grid =
 -3.86    6.36   -6.97   -9.36  -17.84    5.71   -7.53   -8.60
  2.27  -13.66   -2.99    4.63  -23.39  -12.73    9.12  -10.89
-12.80    3.24    0.44    4.25   -5.93   -1.85   -9.90  -11.20
 12.43   -6.04  -17.46    1.49   -3.39  -19.58   14.69    3.31
The entry just left of the smallest entry is 4.63
The first entry on the main diagonal: -3.86
The fourth entry, reading row by row is -9.36
The third smallest entry -> -17.84
The largest entry in the first row: 6.36
The 2nd largest entry -> 12.43
Give the entry directly above -10.89.
-8.60
Give the 3rd largest entry.
9.12
Give the entry in the bottom-right corner.
3.31
Give the smallest entry in the first column.
-12.80
Give the minimum.
-23.39
The maximum: 14.69
The entry just left of -3.39: 1.49
The entry directly below 3.24 is -6.04
The entry just left of the largest entry: -19.58
Give the entry directly above 3.24.
-13.66
Give the entry directly below 9.12.
-9.90
Give the entry just right of 1.49.
-3.39
Give the top entry of the column that holds the largest entry.
-7.53
Give the entry directly above -3.39.
-5.93
The entry directly below -12.73 is -1.85
Give the entry directly above -12.73.
5.71

[[153  87 122 167 149  23  54 114 175  62  57  55]
 [ 64  13  24  65 132 133 164 142  31 121 193  85]]
Indices start at 1.
What is the top-left entry? 153
What is the entry directly above the smallest entry? 87
What is the entry in the top-right corner? 55
What is the entry at row 2, column 1? 64
The entry just left of 142: 164
What is the entry just right of the smallest entry? 24
The entry directly below 114: 142
The minimum is 13

data =
[[ .35  .23 -.32 -.52 -.14 -.55]
 [ .26  .00 -.25 -.03 -.17 -.18]
 [-.39  .22  .10  .16 -.05  .65]
 [-.35 -.08  .11  .13 -.10  .54]
 [-.49  .38  .43  .18 -.12  .78]
 [-.16  .27  .16  .28  .02  .25]
 [ .25 -.17 -.09 -.12  .16 -.73]]
The entry directly above the smallest entry -> .25
Report the entry in the bottom-right corner.
-.73
Report the fourth entry in reading order.
-.52
The first entry in reading order -> .35
Report the first entry on the diagonal from the top-right corner.
-.55
Report the largest entry in the last column.
.78
The 2nd largest entry -> .65
Report the entry just right of .26.
.00
Report the first entry in the row that holds the smallest entry.
.25
Report the third entry on the main diagonal.
.10
Report the fifth entry from the end, reading row by row.
-.17
The third-last entry, reading row by row is -.12
The smallest entry in the first column is -.49
Report the entry just left of the largest entry.
-.12
The entry just left of -.18 -> -.17
The entry just left of -.52 -> -.32
Report the entry just right of .00.
-.25
Report the 3rd entry on the diagonal from the top-right corner.
.16
The 3rd largest entry -> .54
Report the fourth entry from the end, reading row by row.
-.09
The 2nd entry in reading order -> .23
The entry directly below -.05 is -.10
Report the entry directly below .26.
-.39

Questions about the table below. Counting starts at 1.
1) What is the entry just left of 3639?
2) What is the entry just left of the largest entry?
3) What is the entry at row 1, column 1?
4) What is the entry at row 1, column 3?
5) What is the entry in row 3 and column 1?
6) What is the entry in the top-right corner?
7) What is the entry directly above 6781?
8) What is the entry in row 2 and column 3?
[[4330 4800 5769 4345 7196 5268 5515 6024 4780]
 [3030 5240 7043 5674 4211 5122 3517 7253 7183]
 [7738 5532 3094 3931 4138 2756 6586 5346 6065]
 [3461 6524 6049 5210 3923 3639 4120 5686 4409]
 [6281 4960 6085 4359 6454 6297 4285 4895 2997]
 [3556 7299 6125 6781 5973 4331 1426 7830 4722]
 [6190 4164 2917 7053 4778 3266 7419 5231 3484]
 [6681 4050 5205 5148 3515 3456 5346 5743 2706]]
1) 3923
2) 1426
3) 4330
4) 5769
5) 7738
6) 4780
7) 4359
8) 7043

x = [[-8.511, -2.865, -8.701, -9.850, 3.091, 15.407, -7.898, -2.490], [10.873, 6.346, 13.437, -7.218, -9.850, 3.882, -4.812, 5.231], [-8.189, -21.033, -10.978, -11.558, 1.146, 6.370, 5.658, -0.512], [1.939, 9.136, 0.307, -10.855, 2.233, -1.592, -1.573, 0.353], [-5.530, -5.399, -10.591, -8.222, -23.551, 2.283, 4.039, 12.292], [-9.872, -10.753, -0.478, 6.831, 1.977, -21.736, -13.048, -12.578], [-0.335, 8.634, 14.690, 16.207, -11.776, -12.249, 9.640, -6.506], [4.402, 1.286, 15.049, -2.981, -7.695, 5.311, 0.031, 4.134], [-7.742, 14.974, -21.780, -13.440, -8.591, 2.915, 0.999, -8.970], [6.238, 0.516, 14.973, 1.636, -3.616, 11.809, 3.608, -13.172]]
What is the entry just right of 15.407?
Answer: -7.898
The entry just right of 9.640 -> -6.506
What is the entry just left of 6.346?
Answer: 10.873
What is the entry just right of -21.736?
Answer: -13.048
What is the entry just left of 1.977?
Answer: 6.831
The entry just left of 2.233 is -10.855
The entry just right of -7.695: 5.311
What is the entry just left of -13.172?
Answer: 3.608
The entry just left of 14.974 is -7.742
The entry just left of 5.658: 6.370
The entry just left of 1.286 -> 4.402
The entry just left of -6.506 is 9.640
The entry just left of -2.865 -> -8.511
The minimum is -23.551
The entry just right of the smallest entry -> 2.283

185  207  133  114  140  134  163   96   74  146
123  198  138  176  144  201  168  214   53  155
 95   73  140  161  137  122  184  112  202  146
145  144   66  163   98   97  134  148  194  160
 85  184  172  170  158  224  236  229   50  176
142  174  160  146  136  114  192   45  105  164
165  242  123  133  161  192  143  149   29  122
165  124   71  103  104   91  112  103  207  146
122  121  129  157  151  101  129  103  176  163
112   71  145  115  132  144  109  191  191  215
 74  161  197  155  144  151  175   87  102  210
135  238  113  199  146  166  152  193   66  121
118  156  173  138  125  124  156  137  136  178
113  180  155  159  147  126  121  133  124  173
Rows and columns are numbered from 1.
Give the entry directly above the largest entry.
A: 174
The entry in the bottom-left corner -> 113
The bottom entry of the column that holds the largest entry: 180
Give the entry in the bottom-right corner.
A: 173
Give the entry directly below 142.
A: 165
Give the entry at row 1, column 1.
A: 185
The entry at row 3, column 1: 95
The entry in the top-right corner -> 146
The entry just left of the smallest entry: 149
Give the entry just left of 147.
A: 159
Give the entry in row 2 and column 1.
A: 123
The minimum: 29
Give the entry just left of 229.
A: 236
The entry directly above the smallest entry -> 105
Give the entry in row 1 and column 3.
A: 133
The entry in row 1 and column 2: 207
The entry just right of the smallest entry is 122
Give the bottom entry of the column that holds the smallest entry.
A: 124
The entry directly above 135 is 74
Give the entry directly below 149.
A: 103
Give the entry in row 2 and column 2.
A: 198
The maximum -> 242
The entry directly below the smallest entry is 207
Give the entry just right of 238.
A: 113
The entry just right of the largest entry -> 123

Questions about the row below.
1) The entry just right of 57?
2) The entry just right of 7?
[13 30 10 35 49 56 48  7 42 50 46 57 76 19]
1) 76
2) 42

Read these off the array that follows. Indices start at 1.
1) What is the entry just left of .73?
2) What is the bottom-right entry?
3) What is the entry at row 2, column 1?
4) What is the entry in the top-left corner?
5) What is the entry directly above the smallest entry?
6) What is the entry in the top-right corner?
7) What is the entry in row 3 and column 1?
8) What is the bottom entry of the column that holds the smallest entry?
-.32	-.40	.16	-.30	-.40	-.46	.35	.27
-.23	-.06	-.29	.39	.28	.14	-.29	-.14
-.21	-.42	.27	-.49	-.55	-.44	.68	.52
.04	.08	-.16	.19	.20	-.02	-.13	-.06
-.03	.19	.17	-.06	.10	-.09	.15	.42
.32	.15	.21	-.17	-.21	.01	-.02	-.21
.22	.28	-.37	.57	.58	.63	-.66	-.63
-.31	-.17	-.10	.20	.12	-.04	-.15	-.07
.06	.12	.14	-.12	.00	-.25	.11	.24
-.32	-.36	-.27	.29	.07	.09	-.18	-.27
-.25	-.36	.33	-.62	-.62	-.55	.62	.48
.40	.25	-.44	.22	.01	.39	-.17	-.25
-.27	-.28	-.28	.15	-.22	.13	-.03	-.15
-.43	-.43	.73	-.68	-.51	-.65	.70	.60
1) -.43
2) .60
3) -.23
4) -.32
5) .15
6) .27
7) -.21
8) -.68
